Here is a tiny trained network, its code and every weight. The questions are about switching its units off for an input and a class, where a switched-off unit gives its printed mean instead of its output.

import numpy as np


def w(rows, s, z=0):
    codes = np.array(rows[::2]) - 128.0
    scale = np.full(codes.shape[1], s)
    scale[-1] = z or s
    return codes * scale


def norm(h):
    return h / np.sqrt((h * h).mean(-1, keepdims=True) + 1e-5)


def f(y):
    return y / 2 * (1 + np.tanh(0.7978845608 * (y + 0.044715 * y**3)))


def log_softmax(a):
    a = a - a.max(-1, keepdims=True)
    return a - np.log(np.exp(a).sum(-1, keepdims=True))


def net(x, mask):
    res = np.array(x, float).reshape(1, 5) / 4 @ E
    u = 0
    for l in range(2):
        y = f(norm(res) @ A[l][:, :-1].T + A[l][:, -1])
        res = res + np.where(mask[u : u + 4], y, B[l][:, -1]) @ B[l][:, :-1]
        u += 4
    return log_softmax(norm(res)[-1] @ U[:, :-1].T + U[:, -1])


A, B = {}, {}
E = w([
[126,116,122,225],'x0',
[58,190,153,254],'x1',
[181,77,113,89],'x2',
[187,170,155,84],'x3',
[203,174,133,130],'x4',
],0.007)
A[0] = w([
[2,103,115,117,2],'0.n0',
[115,136,92,131,119],'0.n1',
[116,184,143,173,50],'0.n2',
[144,80,119,202,25],'0.n3',
],0.016,0.0066)
B[0] = w([
[24,5,170,142,252],'0.n0',
[150,86,183,161,128],'0.n1',
[123,178,184,147,242],'0.n2',
[166,100,42,155,190],'0.n3',
],0.026,0.0036)
A[1] = w([
[111,128,150,216,63],'1.n0',
[104,222,203,184,4],'1.n1',
[168,129,53,250,85],'1.n2',
[83,161,114,127,40],'1.n3',
],0.015,0.0038)
B[1] = w([
[170,128,155,80,203],'1.n0',
[177,179,221,187,255],'1.n1',
[107,154,77,155,217],'1.n2',
[138,3,134,195,117],'1.n3',
],0.029,0.0061)
U = w([
[175,118,102,7,218],'0',
[50,17,144,123,181],'1',
[164,159,197,169,127],'2',
[119,117,7,170,5],'3',
],0.019,0.0024)

Each question gives the input, the list of numbers given to net, and the class t.
The units are the neurons (one row each of A and B). Each row of codes is followed by its name. A weight is (code - 128) times the scale printed after its matrix; where a second scale follows, it is the last column's (A, B and U).
mask holds one flag per neuron, layer by layer. A switched-off neuron (its flag False) gives its mean, the last column of its row in B, instead of its output. The means were averaged over made-up inputs and are rounded, as every weight is.
A unit's drop is (log p(t) with every unit on - log p(t) with that unit switched off) / (log p(t) with every unit on - log p(t) with every unit switched off).
The circuit of an input: a set's keep is (log p(t) with only the set's units on - log p(t) with every unit switched off) / (log p(t) with every unit on - log p(t) with every unit switched off). Starting from all 8 units, units are removed one at a time, each time the one whose removal leaves the highest keep (on an exact tie, the one counted first), for as long as the keep stays at least 0.8.
circuit, biggest first: the units of the circuit, biggest drop first
k most important neurons: the k neurons with the biggest drops, biggest first
k most important neurons of layer l: the k neurons of layer l with the biggest drops, biggest first
drop when u is switched off: that unit's drop, to one decimal
input [2,-6,-1,1,-7], class 1: circuit, biggest first => 1.n1
input [2,4,-7,-8,0], class 1: 2 most important neurons => 0.n0, 1.n1
input [2,2,8,5,-7], class 3: 2 most important neurons => 0.n0, 1.n1
input [-5,-3,8,-4,-4], class 0: 2 most important neurons => 0.n0, 1.n1
input [6,5,1,-7,-3], class 1: 2 most important neurons of layer 1 => 1.n0, 1.n1
input [1,-7,-6,1,-2], class 0: circuit, biggest first => 0.n0, 1.n1
input [2,0,4,7,-8], class 0: 2 most important neurons => 0.n2, 0.n0
input [-8,6,5,7,-2], class 0: circuit, biggest first => 0.n2, 1.n1
input [2,-3,5,7,-1], class 0: 2 most important neurons => 1.n1, 0.n0
input [2,-7,-6,-3,8], class 0: 4 most important neurons => 0.n2, 1.n1, 0.n3, 0.n0
input [-7,1,7,-7,1], class 0: 2 most important neurons of layer 1 => 1.n1, 1.n3
input [-2,0,5,6,-6], class 0: 2 most important neurons => 0.n0, 1.n1
input [-3,-6,-8,7,2], class 0: 2 most important neurons => 1.n1, 0.n2
input [4,6,8,5,-4], class 3: most important neuron => 0.n3
input [-4,-1,-1,8,-8], class 0: 2 most important neurons of layer 0 => 0.n0, 0.n2
input [-5,8,7,-6,2], class 1: drop when 1.n1 is switched off => 0.2
input [-8,-1,2,1,5], class 0: drop when 1.n1 is switched off => 0.4
input [-1,6,-2,0,-4], class 1: drop when 0.n0 is switched off => 1.7
